Here is a tiny trained network, its code and every weight. The questions are about switching its units off for an input and a class, where a switched-off unit gives its printed mean instead of its output.

import numpy as np


def w(rows, s, z=0):
    codes = np.array(rows[::2]) - 128.0
    scale = np.full(codes.shape[1], s)
    scale[-1] = z or s
    return codes * scale


def f(y):
    return y / 2 * (1 + np.tanh(0.7978845608 * (y + 0.044715 * y**3)))


def log_softmax(a):
    a = a - a.max(-1, keepdims=True)
    return a - np.log(np.exp(a).sum(-1, keepdims=True))


def net(x, mask):
    res = np.array(x, float).reshape(1, 4) / 4 @ E
    y = f(res @ A[0][:, :-1].T + A[0][:, -1])
    res = res + np.where(mask, y, B[0][:, -1]) @ B[0][:, :-1]
    return log_softmax(res[-1] @ U[:, :-1].T + U[:, -1])


A, B = {}, {}
E = w([
[144,119,91,177,104,207,53,156,83,49,181],'x0',
[212,170,145,187,68,76,202,103,75,75,197],'x1',
[103,160,121,74,57,70,79,254,126,134,143],'x2',
[49,205,35,114,147,122,153,157,79,111,104],'x3',
],0.013)
A[0] = w([
[121,146,147,111,82,85,81,222,123,150,146,64],'n0',
[157,49,208,93,81,132,91,87,118,122,147,4],'n1',
[85,207,25,94,129,123,163,97,112,145,118,76],'n2',
[133,150,85,132,110,207,86,144,97,65,108,86],'n3',
[185,82,229,121,128,157,59,137,207,165,118,126],'n4',
[75,158,92,93,195,183,97,150,128,157,84,93],'n5',
[120,144,103,142,120,216,51,113,93,108,179,122],'n6',
[51,78,131,101,182,195,31,147,193,162,72,127],'n7',
[82,137,85,118,135,137,162,117,85,123,118,58],'n8',
[97,171,88,120,146,171,139,132,71,123,68,214],'n9',
[103,128,105,113,133,84,202,135,119,153,56,121],'n10',
[76,161,49,138,176,131,150,144,97,91,126,86],'n11',
[94,103,133,80,85,73,78,241,139,160,117,49],'n12',
[83,145,167,84,167,2,214,70,201,206,102,104],'n13',
[150,140,83,136,108,180,88,136,134,84,146,112],'n14',
[98,125,132,142,202,143,147,67,160,117,103,133],'n15',
[87,71,82,120,192,252,136,29,121,179,102,108],'n16',
[158,149,132,167,134,148,198,42,84,96,132,132],'n17',
[172,187,137,164,89,51,208,125,63,62,180,90],'n18',
[128,133,128,130,110,101,100,154,80,138,171,188],'n19',
[114,65,113,177,134,197,65,138,95,64,180,120],'n20',
],0.0098,0.0024)
B[0] = w([
[120,182,133,142,181,111,123,119,189,61,98,199],'n0',
[64,72,128,186,149,134,109,147,144,124,175,179],'n1',
[93,48,167,198,146,152,106,132,154,112,183,194],'n2',
[148,107,195,120,145,186,133,116,91,155,117,189],'n3',
[52,56,118,216,155,139,84,139,142,139,216,210],'n4',
[103,114,44,115,94,90,123,149,112,151,152,208],'n5',
[177,123,170,114,148,175,160,109,81,145,88,196],'n6',
[148,123,30,53,21,77,170,157,93,175,139,251],'n7',
[127,72,116,169,159,127,109,140,174,114,150,161],'n8',
[103,99,163,159,123,124,101,121,160,153,179,186],'n9',
[152,109,181,132,140,186,117,109,102,151,132,181],'n10',
[99,68,161,204,149,134,102,124,140,136,188,189],'n11',
[160,218,142,131,158,83,138,88,173,47,85,219],'n12',
[190,128,190,110,138,236,152,107,28,158,84,247],'n13',
[165,150,163,121,141,165,140,124,103,147,91,175],'n14',
[140,177,145,135,126,97,121,151,162,98,123,186],'n15',
[132,216,119,110,149,66,121,123,183,42,88,234],'n16',
[114,192,94,91,122,67,118,152,190,77,102,202],'n17',
[97,118,9,58,63,72,112,167,123,176,128,233],'n18',
[133,130,111,106,131,118,163,77,163,131,107,164],'n19',
[151,140,192,110,139,167,162,105,79,177,95,208],'n20',
],0.013,0.019)
U = w([
[119,140,67,45,7,75,126,168,113,200,124,252],'0',
[192,145,246,103,154,204,147,115,43,197,66,121],'1',
[136,255,163,113,165,70,107,125,220,45,70,54],'2',
[63,46,175,209,146,132,62,148,159,167,208,60],'3',
],0.0095,0.0037)

Each question gives the input, the list of numbers given to net, and the class t.
The units are the neurons (one row each of A and B). Each row of codes is followed by its name. A weight is (code - 128) times the scale printed after its matrix; where a second scale follows, it is the last column's (A, B and U).
mask holds one flag per neuron, in row order. A switched-off neuron (its flag False) gives its mean, the last column of its row in B, instead of its output. The means were averaged over made-up inputs and are rounded, as every weight is.
A unit's drop is (log p(t) with every unit on - log p(t) with that unit switched off) / (log p(t) with every unit on - log p(t) with every unit switched off).
The circuit of an input: a set's keep is (log p(t) with only the set's units on - log p(t) with every unit switched off) / (log p(t) with every unit on - log p(t) with every unit switched off). Starting from the 12 units with the biggest drops (on a tie, the unit counted first), units are removed one at a time, each time the one whose removal leaves the highest keep (on an exact tie, the one counted first), for as long as the keep stays at least 0.8.
units of the circuit, in order: the units of the circuit, biggest drop first
most important unit: the unit with the biggest drop
k most important neurons: the k neurons with the biggest drops, biggest first
drop when u is switched off: that unit's drop, to one decimal
input [5,6,-5,-6], class 0: units of the circuit, in order : (n18)
input [-8,-6,-5,3], class 1: 2 most important neurons : (n13, n18)
input [1,3,-3,-2], class 0: 2 most important neurons : (n12, n16)
input [-7,7,-1,-8], class 3: 2 most important neurons : (n7, n4)
input [5,4,-5,6], class 3: 3 most important neurons : (n13, n11, n7)
input [2,-7,-7,7], class 0: 3 most important neurons : (n7, n5, n12)
input [6,-3,-4,5], class 1: 2 most important neurons : (n6, n20)
input [8,8,-5,7], class 0: 2 most important neurons : (n18, n17)
input [-5,5,-5,6], class 3: 3 most important neurons : (n7, n2, n12)
input [-1,6,-7,-5], class 2: 3 most important neurons : (n7, n17, n5)
input [8,-6,-2,-2], class 1: 3 most important neurons : (n20, n6, n18)
input [0,1,8,8], class 2: 2 most important neurons : (n12, n0)
input [5,7,7,-8], class 3: 2 most important neurons : (n7, n1)
input [2,-5,3,-6], class 3: most important neuron : (n4)
input [3,3,2,-5], class 3: 2 most important neurons : (n7, n13)
input [-7,-1,7,2], class 1: 4 most important neurons : (n13, n16, n10, n17)
input [-4,1,8,-1], class 2: drop when n4 is switched off : 0.0
input [-1,-4,-1,-6], class 3: drop when n4 is switched off : 3.6
input [4,-3,6,7], class 3: drop when n2 is switched off : 0.7
input [5,-4,8,-6], class 2: most important unit : n12
input [4,8,-2,-7], class 0: drop when n18 is switched off : 3.4
